Below is a small trained network, with its code and all its weights. Each question gives an input and a class and asks what happens when units are switched off, that is, made to give their printed mean instead of their output.

import numpy as np


def w(rows, s, z=0):
    codes = np.array(rows[::2]) - 128.0
    scale = np.full(codes.shape[1], s)
    scale[-1] = z or s
    return codes * scale


def f(y):
    return np.maximum(y, 0)


def log_softmax(a):
    a = a - a.max(-1, keepdims=True)
    return a - np.log(np.exp(a).sum(-1, keepdims=True))


def net(x, mask):
    res = np.array(x, float).reshape(1, 5) / 4 @ E
    y = f(res @ A[0][:, :-1].T + A[0][:, -1])
    res = res + np.where(mask, y, B[0][:, -1]) @ B[0][:, :-1]
    return log_softmax(res[-1] @ U[:, :-1].T + U[:, -1])


A, B = {}, {}
E = w([
[152,113,97,47],'x0',
[168,180,186,104],'x1',
[107,125,103,68],'x2',
[126,172,60,128],'x3',
[9,106,139,67],'x4',
],0.014)
A[0] = w([
[110,177,187,151,94],'n1',
[189,69,115,206,86],'n2',
[185,9,152,110,246],'n3',
[145,69,159,180,91],'n4',
[82,169,136,128,6],'n5',
[84,72,141,68,56],'n6',
[191,142,213,133,205],'n7',
[169,44,109,180,158],'n8',
[204,133,155,75,253],'n9',
[127,148,171,171,5],'n10',
[101,170,10,126,187],'n11',
[116,189,127,18,180],'n12',
[188,218,122,135,194],'n13',
],0.012,0.0057)
B[0] = w([
[136,74,180,91,182],'n1',
[129,119,75,155,228],'n2',
[108,163,74,39,225],'n3',
[204,104,89,204,186],'n4',
[144,84,206,148,144],'n5',
[119,81,202,83,206],'n6',
[171,205,110,45,249],'n7',
[239,112,1,110,211],'n8',
[129,125,57,53,233],'n9',
[147,57,180,128,163],'n10',
[178,51,135,205,245],'n11',
[183,95,130,76,230],'n12',
[210,157,56,194,248],'n13',
],0.0093,0.011)
U = w([
[63,150,113,202,2],'0',
[117,56,198,98,106],'1',
[106,114,145,47,64],'2',
[116,152,139,233,2],'3',
[166,18,32,152,212],'4',
[1,65,201,206,198],'5',
[227,173,71,187,254],'6',
],0.0092,0.0089)

Each question gives the input, the list of numbers given to net, and the class t.
The units are the neurons (one row each of A and B). Each row of codes is followed by its name. A weight is (code - 128) times the scale printed after its matrix; where a second scale follows, it is the last column's (A, B and U).
mask holds one flag per neuron, in row order. A switched-off neuron (its flag False) gives its mean, the last column of its row in B, instead of its output. The means were averaged over made-up inputs and are rounded, as every weight is.
A unit's drop is (log p(t) with every unit on - log p(t) with that unit switched off) / (log p(t) with every unit on - log p(t) with every unit switched off).
The circuit of an input: a set's keep is (log p(t) with only the set's units on - log p(t) with every unit switched off) / (log p(t) with every unit on - log p(t) with every unit switched off). Starting from the 12 units with the biggest drops (on a tie, the unit counted first), units are removed one at a time, each time the one whose removal leaves the highest keep (on an exact tie, the one counted first), for as long as the keep stays at least 0.8.
circuit, biggest first: the units of the circuit, biggest drop first
k most important neurons: the k neurons with the biggest drops, biggest first
drop when u is switched off: that unit's drop, to one decimal
input [-7,6,-3,-6,6], class 1: circuit, biggest first : [n1]
input [5,8,7,6,0], class 4: 3 most important neurons : [n12 n9 n7]
input [-1,8,-1,7,7], class 2: 4 most important neurons : [n8 n4 n12 n2]
input [-3,5,7,-3,3], class 1: 2 most important neurons : [n3 n8]
input [2,8,-3,-6,6], class 2: 2 most important neurons : [n7 n11]
input [-7,-3,8,-4,7], class 1: 3 most important neurons : [n6 n2 n11]
input [7,1,-5,3,8], class 2: drop when n3 is switched off : -0.4
input [-1,-7,4,2,7], class 1: drop when n6 is switched off : 0.3
input [7,-1,8,0,3], class 1: drop when n13 is switched off : 0.2
input [2,0,-5,-8,6], class 2: 2 most important neurons : [n3 n11]
